Below are the code and all the weights of a small trained network. Each question names an input and a class and asks about switching units off, where a switched-off unit gives its printed mean instead of its output.

import numpy as np


def w(rows, s, z=0):
    codes = np.array(rows[::2]) - 128.0
    scale = np.full(codes.shape[1], s)
    scale[-1] = z or s
    return codes * scale


def norm(h):
    return h / np.sqrt((h * h).mean(-1, keepdims=True) + 1e-5)


def f(y):
    return y / 2 * (1 + np.tanh(0.7978845608 * (y + 0.044715 * y**3)))


def log_softmax(a):
    a = a - a.max(-1, keepdims=True)
    return a - np.log(np.exp(a).sum(-1, keepdims=True))


def net(x, mask):
    res = np.array(x, float).reshape(1, 2) / 4 @ E
    u = 0
    for l in range(2):
        y = f(norm(res) @ A[l][:, :-1].T + A[l][:, -1])
        res = res + np.where(mask[u : u + 15], y, B[l][:, -1]) @ B[l][:, :-1]
        u += 15
    return log_softmax(norm(res)[-1] @ U[:, :-1].T + U[:, -1])


A, B = {}, {}
E = w([
[254,201,93,128,63,25,193],'x0',
[19,203,155,56,94,111,175],'x1',
],0.0017)
A[0] = w([
[109,89,162,109,138,193,119,80],'L0N0',
[190,155,125,157,64,67,135,164],'L0N1',
[38,240,195,65,121,133,187,223],'L0N2',
[139,149,133,99,143,142,109,111],'L0N3',
[86,133,139,167,130,82,115,78],'L0N4',
[132,120,146,91,154,135,95,94],'L0N5',
[148,141,159,137,121,147,78,27],'L0N6',
[154,153,117,92,132,159,174,130],'L0N7',
[115,131,228,135,197,179,104,25],'L0N8',
[108,113,113,128,140,102,144,156],'L0N9',
[139,164,111,174,83,94,112,21],'L0N10',
[213,210,109,140,93,67,201,255],'L0N11',
[231,33,75,239,249,137,86,185],'L0N12',
[34,82,166,113,196,191,86,184],'L0N13',
[142,115,67,146,116,75,122,42],'L0N14',
],0.0019,0.00094)
B[0] = w([
[164,113,94,85,80,79,142,140],'L0N0',
[94,95,209,79,249,137,105,153],'L0N1',
[159,120,118,238,146,103,86,205],'L0N2',
[124,130,106,141,127,131,135,124],'L0N3',
[127,125,97,151,135,140,145,117],'L0N4',
[146,143,95,104,127,130,129,125],'L0N5',
[139,146,150,113,92,201,156,109],'L0N6',
[118,127,133,141,185,122,108,127],'L0N7',
[170,113,92,74,95,117,153,132],'L0N8',
[118,123,108,147,132,98,118,135],'L0N9',
[107,75,170,122,191,162,178,105],'L0N10',
[81,47,166,94,193,96,105,199],'L0N11',
[85,237,142,119,104,127,74,254],'L0N12',
[195,115,50,89,69,56,150,221],'L0N13',
[114,139,176,125,192,150,145,111],'L0N14',
],0.0021,0.0019)
A[1] = w([
[105,181,155,96,130,191,75,106],'L1N0',
[180,93,49,211,38,77,182,15],'L1N1',
[62,155,159,68,121,117,197,2],'L1N2',
[186,221,103,10,57,136,145,44],'L1N3',
[107,101,119,186,108,98,127,167],'L1N4',
[224,92,104,187,117,181,123,51],'L1N5',
[217,71,143,178,135,170,104,44],'L1N6',
[169,211,147,116,145,91,105,125],'L1N7',
[68,154,147,61,109,123,214,75],'L1N8',
[63,55,101,132,140,224,129,58],'L1N9',
[71,65,213,171,239,128,112,112],'L1N10',
[197,172,152,166,118,98,213,117],'L1N11',
[50,191,145,102,69,138,230,19],'L1N12',
[217,73,123,176,121,182,124,6],'L1N13',
[211,160,130,106,144,96,254,40],'L1N14',
],0.0036,0.00096)
B[1] = w([
[159,105,128,124,97,100,186,178],'L1N0',
[90,147,114,96,17,152,93,114],'L1N1',
[166,183,101,179,163,142,71,168],'L1N2',
[115,103,108,132,55,143,75,113],'L1N3',
[130,165,168,89,119,166,160,168],'L1N4',
[57,212,103,172,183,145,114,196],'L1N5',
[88,191,128,181,160,126,129,211],'L1N6',
[118,96,107,121,115,177,146,198],'L1N7',
[150,133,111,174,156,155,105,185],'L1N8',
[198,62,196,61,127,89,226,249],'L1N9',
[142,178,71,128,2,130,112,203],'L1N10',
[83,61,143,82,124,180,140,173],'L1N11',
[159,187,109,218,211,149,88,205],'L1N12',
[99,179,130,138,149,112,144,172],'L1N13',
[107,48,152,92,129,162,165,172],'L1N14',
],0.0035,0.0013)
U = w([
[119,213,128,234,238,143,101,228],'0',
[142,2,173,53,159,126,197,168],'1',
[131,161,91,119,6,111,84,8],'2',
],0.0094,0.0015)

Each question gives the input, the list of numbers given to net, and the class t.
The units are the neurons (one row each of A and B). Each row of codes is followed by its name. A weight is (code - 128) times the scale printed after its matrix; where a second scale follows, it is the last column's (A, B and U).
mask holds one flag per neuron, layer by layer. A switched-off neuron (its flag False) gives its mean, the last column of its row in B, instead of its output. The means were averaged over made-up inputs and are rounded, as every weight is.
A unit's drop is (log p(t) with every unit on - log p(t) with that unit switched off) / (log p(t) with every unit on - log p(t) with every unit switched off).
The circuit of an input: a set's keep is (log p(t) with only the set's units on - log p(t) with every unit switched off) / (log p(t) with every unit on - log p(t) with every unit switched off). Starting from the 12 units with the biggest drops (on a tie, the unit counted first), units are removed one at a time, each time the one whose removal leaves the highest keep (on an exact tie, the one counted first), for as long as the keep stays at least 0.8.
circuit, biggest first: the units of the circuit, biggest drop first
unit that matters most: the unit with the biggest drop
top k neurons: the k neurons with the biggest drops, biggest first
top k neurons in layer l: the k neurons of layer l with the biggest drops, biggest first
drop when u is switched off: that unit's drop, to one decimal
input [0,-3], class 2: circuit, biggest first -> [L0N12, L1N12]
input [1,4], class 0: unit that matters most -> L1N12
input [-3,3], class 2: top 4 neurons in layer 1 -> [L1N1, L1N5, L1N6, L1N14]
input [3,-3], class 2: top 3 neurons -> [L1N10, L0N13, L0N11]
input [4,5], class 0: top 3 neurons -> [L0N13, L1N12, L1N9]
input [8,8], class 0: top 4 neurons -> [L1N12, L0N13, L1N2, L1N9]
input [4,4], class 0: top 3 neurons -> [L0N13, L1N9, L1N2]
input [-2,-3], class 2: top 3 neurons -> [L0N12, L0N2, L1N12]
input [2,-3], class 2: top 3 neurons -> [L1N10, L0N1, L0N11]
input [4,-3], class 1: top 2 neurons -> [L0N2, L1N12]
input [-4,1], class 1: top 3 neurons -> [L1N9, L1N10, L0N12]
input [5,5], class 0: top 2 neurons in layer 0 -> [L0N13, L0N11]
input [-3,-1], class 2: top 2 neurons -> [L0N13, L0N11]
input [7,5], class 1: unit that matters most -> L1N14
input [-3,0], class 2: top 3 neurons -> [L0N13, L0N11, L0N1]
input [0,1], class 2: top 2 neurons -> [L1N1, L1N12]
input [-7,-4], class 1: drop when L1N9 is switched off -> 1.6
input [-8,-1], class 1: drop when L1N9 is switched off -> 0.3
input [-5,-3], class 1: drop when L1N9 is switched off -> 1.0
input [-7,4], class 1: top neuron -> [L1N9]
